Below are the code and all the weights of a small trained network. Each question names an input and a target symbol and asks about switching units off, where a switched-off unit gives its printed mean instead of its output.

import numpy as np


def w(rows, s, z=0):
    codes = np.array(rows[::2]) - 128.0
    scale = np.full(codes.shape[1], s)
    scale[-1] = z or s
    return codes * scale


def norm(h):
    return h / np.sqrt((h * h).mean(-1, keepdims=True) + 1e-5)


def f(y):
    return np.maximum(y, 0)


def softmax(a):
    e = np.exp(a - a.max(-1, keepdims=True))
    return e / e.sum(-1, keepdims=True)


def log_softmax(a):
    a = a - a.max(-1, keepdims=True)
    return a - np.log(np.exp(a).sum(-1, keepdims=True))


def net(x, mask):
    ids = ['βγδεζθμπστφψω'.index(c) for c in x.split()]
    T = len(ids)
    res = E[ids] + P[:T]
    u = 0
    for l in range(2):
        r = norm(res)
        for j in range(2):
            rows = slice(4 * j, 4 * j + 4)
            q, k, v = (r @ M[l][rows].T for M in (Q, K, V))
            z = softmax(np.where(np.tri(T) > 0, q @ k.T / 4**0.5, -1e9)) @ v
            o = O[l][rows]
            res = res + np.where(mask[u + j], z, o[:, -1]) @ o[:, :-1]
        u += 2
        y = f(norm(res) @ A[l][:, :-1].T + A[l][:, -1])
        res = res + np.where(mask[u : u + 4], y, B[l][:, -1]) @ B[l][:, :-1]
        u += 4
    return log_softmax(norm(res)[-1] @ U[:, :-1].T + U[:, -1])


Q, K, V, O, A, B = {}, {}, {}, {}, {}, {}
E = w([
[110,166,140,171,136,95,156,195],'β',
[108,171,208,129,106,105,160,186],'γ',
[60,24,139,149,4,196,201,247],'δ',
[112,123,163,128,138,185,230,131],'ε',
[126,172,159,168,64,128,152,202],'ζ',
[99,174,120,145,27,116,219,89],'θ',
[127,139,155,140,84,106,167,204],'μ',
[83,93,163,90,117,168,100,74],'π',
[123,153,191,157,134,132,170,16],'σ',
[37,118,61,120,89,182,162,96],'τ',
[52,176,99,192,141,26,126,170],'φ',
[135,184,156,73,6,203,98,205],'ψ',
[128,168,71,46,130,60,149,88],'ω',
],0.016)
P = w([
[36,211,181,150,30,45,154,103],'0',
[1,182,190,127,52,84,195,129],'1',
[43,184,189,117,58,90,158,126],'2',
[83,168,201,131,77,137,163,101],'3',
[98,159,191,122,79,133,143,119],'4',
[116,145,183,129,79,135,153,115],'5',
[134,133,175,134,87,142,146,109],'6',
[151,125,164,137,95,140,146,94],'7',
[164,109,153,142,106,140,149,95],'8',
[171,95,139,141,112,138,140,94],'9',
[192,91,134,158,129,131,139,78],'10',
[235,78,89,173,132,133,147,60],'11',
[152,109,109,127,190,146,158,137],'12',
[140,58,140,111,185,96,204,112],'13',
],0.0076)
Q[0] = w([
[130,118,162,132,112,182,188,59],'0.h1',
[143,118,127,132,88,87,72,244],'0.h1',
[130,164,183,113,160,133,96,135],'0.h1',
[173,140,101,73,145,94,143,154],'0.h1',
[115,144,154,107,166,39,137,185],'0.h2',
[84,29,160,128,150,111,197,93],'0.h2',
[138,94,78,64,146,158,62,121],'0.h2',
[139,167,151,184,172,178,108,174],'0.h2',
],0.011)
K[0] = w([
[161,73,81,86,154,146,166,126],'0.h1',
[149,146,249,190,89,107,112,142],'0.h1',
[141,160,132,121,134,100,121,74],'0.h1',
[138,178,132,124,155,120,177,154],'0.h1',
[192,144,143,181,140,104,121,128],'0.h2',
[111,83,52,132,117,160,130,112],'0.h2',
[62,162,153,106,136,101,112,147],'0.h2',
[73,118,230,164,103,162,121,162],'0.h2',
],0.013)
V[0] = w([
[67,6,130,160,74,159,145,151],'0.h1',
[108,143,180,200,179,168,159,127],'0.h1',
[155,148,231,200,132,159,99,163],'0.h1',
[46,166,16,128,99,210,159,111],'0.h1',
[105,155,110,253,82,162,112,77],'0.h2',
[108,73,77,44,102,135,221,87],'0.h2',
[164,37,44,198,77,144,91,84],'0.h2',
[116,182,94,182,167,188,129,49],'0.h2',
],0.0076)
O[0] = w([
[102,174,162,151,192,170,30,125,218],'0.h1',
[166,171,164,164,107,216,113,103,164],'0.h1',
[94,254,160,182,104,89,121,60,148],'0.h1',
[77,133,10,95,193,211,65,167,230],'0.h1',
[87,204,86,53,162,227,128,139,209],'0.h2',
[170,127,84,205,207,134,219,177,255],'0.h2',
[68,179,144,148,64,134,31,137,25],'0.h2',
[123,118,45,147,39,99,163,79,104],'0.h2',
],0.0081,0.0054)
A[0] = w([
[107,145,146,135,58,195,68,177,101],'0.n1',
[111,100,135,166,117,216,142,30,88],'0.n2',
[169,138,237,92,113,179,177,188,181],'0.n3',
[84,134,93,120,216,135,137,2,253],'0.n4',
],0.0077,0.0036)
B[0] = w([
[210,28,221,75,171,56,169,118,166],'0.n1',
[104,3,106,132,110,166,144,128,161],'0.n2',
[145,182,93,130,142,143,55,140,254],'0.n3',
[196,197,244,211,218,202,168,100,206],'0.n4',
],0.006,0.0088)
Q[1] = w([
[141,168,176,172,206,255,229,168],'1.h1',
[201,199,160,134,124,68,171,166],'1.h1',
[147,198,154,153,165,74,119,191],'1.h1',
[212,80,217,146,180,197,193,134],'1.h1',
[119,95,196,181,161,70,65,179],'1.h2',
[75,96,55,127,152,146,113,11],'1.h2',
[103,35,89,75,187,121,67,34],'1.h2',
[195,173,235,161,182,192,111,96],'1.h2',
],0.0084)
K[1] = w([
[146,67,9,254,61,133,110,183],'1.h1',
[232,170,132,122,67,137,121,122],'1.h1',
[175,141,126,131,129,113,41,55],'1.h1',
[202,55,125,179,132,195,83,172],'1.h1',
[95,72,90,97,141,62,79,49],'1.h2',
[118,100,188,57,132,205,229,209],'1.h2',
[73,93,173,114,122,170,179,177],'1.h2',
[225,70,122,250,170,128,89,134],'1.h2',
],0.0074)
V[1] = w([
[61,70,144,247,106,169,174,182],'1.h1',
[112,150,133,193,133,74,150,131],'1.h1',
[161,148,85,139,153,107,115,55],'1.h1',
[93,98,165,134,39,131,74,177],'1.h1',
[31,169,98,195,174,52,129,100],'1.h2',
[126,153,73,118,128,88,139,117],'1.h2',
[125,64,127,115,123,96,143,115],'1.h2',
[137,133,136,102,158,121,113,75],'1.h2',
],0.013)
O[1] = w([
[131,129,187,148,4,107,100,127,251],'1.h1',
[164,79,178,27,105,194,124,142,112],'1.h1',
[126,166,111,62,172,126,114,150,58],'1.h1',
[69,128,174,183,101,152,153,84,42],'1.h1',
[204,126,107,150,126,145,85,86,157],'1.h2',
[128,117,125,124,114,209,112,84,86],'1.h2',
[164,164,169,153,113,169,150,181,2],'1.h2',
[123,146,132,94,102,176,132,94,116],'1.h2',
],0.012,0.0088)
A[1] = w([
[119,81,27,174,75,158,154,166,82],'1.n1',
[84,42,206,112,173,127,57,40,5],'1.n2',
[147,2,88,120,147,58,223,147,50],'1.n3',
[187,182,99,177,144,176,79,139,196],'1.n4',
],0.0067,0.0026)
B[1] = w([
[89,77,154,98,176,158,156,113,209],'1.n1',
[139,76,131,121,111,126,102,188,150],'1.n2',
[188,49,7,139,59,67,109,115,197],'1.n3',
[60,150,138,137,113,124,112,169,253],'1.n4',
],0.013,0.0049)
U = w([
[123,100,133,46,164,119,93,58,143],'β',
[216,138,208,113,170,132,254,30,190],'γ',
[60,58,196,219,52,144,151,85,155],'δ',
[216,83,46,141,100,32,175,186,247],'ε',
[6,122,190,43,158,110,108,64,92],'ζ',
[100,144,100,104,94,81,82,171,68],'θ',
[135,34,233,117,224,69,61,182,126],'μ',
[96,126,141,111,132,53,145,180,68],'π',
[82,202,50,48,29,134,211,72,90],'σ',
[86,171,87,149,94,63,107,162,26],'τ',
[208,109,94,158,138,188,32,62,39],'φ',
[19,104,66,176,219,160,155,153,230],'ψ',
[224,180,133,198,146,227,214,245,2],'ω',
],0.0084,0.0042)

Each question gives the input, a string of symbols that net reads in full, and the target symbol t.
The units are the heads (4 rows each of Q, K, V and O) and the neurons (one row each of A and B). Each row of codes is followed by its name. A weight is (code - 128) times the scale printed after its matrix; where a second scale follows, it is the last column's (O, A, B and U).
mask holds one flag per unit, layer by layer, with each layer's heads first. A switched-off unit (its flag False) gives its mean, the last column of its rows in O or B, instead of its output. The means were averaged over made-up inputs and are rounded, as every weight is.
A unit's drop is (log p(t) with every unit on - log p(t) with that unit switched off) / (log p(t) with every unit on - log p(t) with every unit switched off).
The circuit of an input: a set's keep is (log p(t) with only the set's units on - log p(t) with every unit switched off) / (log p(t) with every unit on - log p(t) with every unit switched off). Starting from all 12 units, units are removed one at a time, each time the one whose removal leaves the highest keep (on an exact tie, the one counted first), for as long as the keep stays at least 0.8.
units of the circuit, in order: the units of the circuit, biggest drop first
unit that matters most: the unit with the biggest drop
top k neurons: the k neurons with the biggest drops, biggest first
k most important neurons of layer l: the k neurons of layer l with the biggest drops, biggest first
heads that matter: for each layer, one digit per head in row order, 1 if its drop is at least 0.15 and else 0, layers parted by /
input τ β σ, target ψ: heads that matter -> 10 / 00
input ζ β π π ω π, target ε: units of the circuit, in order -> (0.h1)
input μ ζ γ π, target μ: top 2 neurons -> (0.n4 1.n2)
input σ γ σ, target γ: units of the circuit, in order -> (1.h1 0.h1)
input θ μ ζ θ ε π μ ε ω ψ ψ γ ζ, target ψ: heads that matter -> 00 / 10
input ε ζ δ β γ γ μ, target γ: heads that matter -> 10 / 10
input σ ζ ε, target ω: top 4 neurons -> (0.n4 0.n2 1.n1 0.n1)
input γ γ β γ φ δ σ φ φ θ μ τ θ π, target ψ: units of the circuit, in order -> (0.h1 0.h2)
input σ ω μ σ ε π θ π ω ψ π γ, target ψ: 2 most important neurons of layer 0 -> (0.n3 0.n4)
input ψ γ γ, target ψ: heads that matter -> 01 / 10
input ζ ζ ω μ γ ω π ω ε μ, target ω: heads that matter -> 01 / 11
input ζ ζ τ δ ζ β δ γ σ γ φ ψ ε μ, target ψ: top 3 neurons -> (0.n3 0.n4 1.n4)
input μ θ δ τ θ ψ ε, target ψ: heads that matter -> 11 / 00
input φ γ ζ, target φ: units of the circuit, in order -> (1.h2)
input ζ ε β δ γ γ β γ μ μ τ δ π φ, target δ: heads that matter -> 00 / 10
input μ θ π δ β β β θ ψ τ γ γ β, target γ: heads that matter -> 10 / 00
input μ θ σ ψ ψ ζ, target ψ: heads that matter -> 01 / 10
input ω γ π θ ψ γ ψ, target ψ: heads that matter -> 10 / 10
input φ γ ζ θ ψ δ τ μ ω θ γ, target ω: units of the circuit, in order -> (0.h2 1.h2)
input ψ δ μ ε μ γ ψ, target μ: heads that matter -> 01 / 11
input γ π π θ θ ζ ζ μ μ ζ θ, target σ: unit that matters most -> 0.h2
input τ θ γ γ δ μ μ β ψ ζ τ σ, target ψ: heads that matter -> 10 / 00
input φ θ μ, target φ: heads that matter -> 00 / 01
input τ τ ζ τ ω μ β ψ γ θ ψ β θ σ, target ε: units of the circuit, in order -> (0.h1 1.n3)
input β τ π δ τ φ θ δ θ, target δ: top 2 neurons -> (0.n4 0.n3)
input π γ ψ ω ψ, target ψ: heads that matter -> 00 / 10
input ζ θ μ, target ζ: unit that matters most -> 0.h2
